X =
array([[ -1,  -2,  20, -23,  24],
       [-39,   4,   2,  -3,  32],
       [ 15,  -3,  28,  -1,  31]])
Rows and columns are counted from 0.
(0, 0) = -1
(2, 2) = 28
(1, 3) = -3
(1, 4) = 32
(0, 1) = -2
(2, 4) = 31
(0, 2) = 20
(2, 1) = -3
(2, 3) = -1

grid =
[[-16 -17 -14   1   1 -10  25  10   2  41 -15   3]
 [-15  -1 -10  -3  -1  -3  -1  18 -18 -11  -3   8]
 [ -3   2  -3  -1   0   0  -6   4  -9 -10  -1   0]
 [ -2   3  -2  -1   0   0  -6   3  -7 -10   0   1]
 [ -3   3  -1  -1  -1   1  -4   6  -7 -13   3   4]]
grid[0, 0] = -16
grid[-4, 11] = 8
grid[1, 7] = 18
grid[2, 4] = 0
grid[-2, -11] = 3
grid[0, 10] = -15
grid[:, -8] = [1, -1, 0, 0, -1]
grid[4, 10] = 3
grid[-5, 2] = -14
grid[4, -1] = 4
grid[1, 2] = -10
grid[3, 2] = -2
grid[-2] = [-2, 3, -2, -1, 0, 0, -6, 3, -7, -10, 0, 1]
grid[-4, 9] = -11
grid[-3, -12] = -3
grid[:, 0] = [-16, -15, -3, -2, -3]
grid[:, 2] = [-14, -10, -3, -2, -1]
grid[-3, 8] = -9
grid[-4, 4] = -1
grid[-1, 3] = -1
grid[:, 5] = [-10, -3, 0, 0, 1]
grid[-3, 6] = -6
grid[0] = [-16, -17, -14, 1, 1, -10, 25, 10, 2, 41, -15, 3]
grid[-3, 7] = 4
grid[4, -7] = 1
grid[:, -1] = [3, 8, 0, 1, 4]

W = (-3, -42, 39, -28, 32)
W[0] = -3
W[2] = 39
W[3] = -28

B =
[[-44  47  26  47  40 -46  34 -14 -44 -48  48 -48]
 [ 46 -48 -27 -48 -38  47 -34  13  45  48 -48  49]
 [-47 -42  46 -40  44 -48  45  49 -47  32 -37  34]
 [ 40 -51   3 -51 -23  41 -11  27  40  48 -50  48]]
B[0,0]	-44
B[-3,0]	46
B[:, -6]	[34, -34, 45, -11]
B[:, 9]	[-48, 48, 32, 48]
B[-2,-10]	46
B[-4]	[-44, 47, 26, 47, 40, -46, 34, -14, -44, -48, 48, -48]
B[1,1]	-48
B[0,2]	26
B[1,6]	-34
B[3]	[40, -51, 3, -51, -23, 41, -11, 27, 40, 48, -50, 48]
B[:, -12]	[-44, 46, -47, 40]
B[-1,-4]	40
B[-2,1]	-42
B[2,5]	-48
B[3,5]	41
B[-1,4]	-23
B[0,3]	47
B[3,2]	3

x = [ 33 -51 -39  19  16]
x[0] => 33
x[4] => 16
x[1] => -51
x[3] => 19

arr = [ 18  16   5  -9   6 -40  16  -4  -8   8 -12]
arr[0] = 18
arr[6] = 16
arr[7] = -4
arr[8] = -8

data = [ 15   9   6   1   3  18  27  23 -13 -44  -4  -2 -50  17]
data[0]	15
data[3]	1
data[2]	6
data[5]	18
data[8]	-13
data[6]	27

a = [[40, -16, -39, -8, -41, 30, 4, 42, 18, 37, 17, 26, -10], [3, 34, 12, -6, -38, 0, 7, 26, -3, 23, 21, -8, -23]]
a[-2,0] => 40
a[-1,2] => 12
a[1,-6] => 26
a[1,9] => 23
a[-2,-1] => -10
a[0] => [40, -16, -39, -8, -41, 30, 4, 42, 18, 37, 17, 26, -10]
a[-1,-5] => -3
a[1,-12] => 34
a[-1,6] => 7
a[0,10] => 17
a[-1] => [3, 34, 12, -6, -38, 0, 7, 26, -3, 23, 21, -8, -23]
a[-2,8] => 18
a[0,-4] => 37
a[0,4] => -41

A = [ 39  12  14   8  14  10  40 -42  39]
A[0]: 39
A[-3]: 40
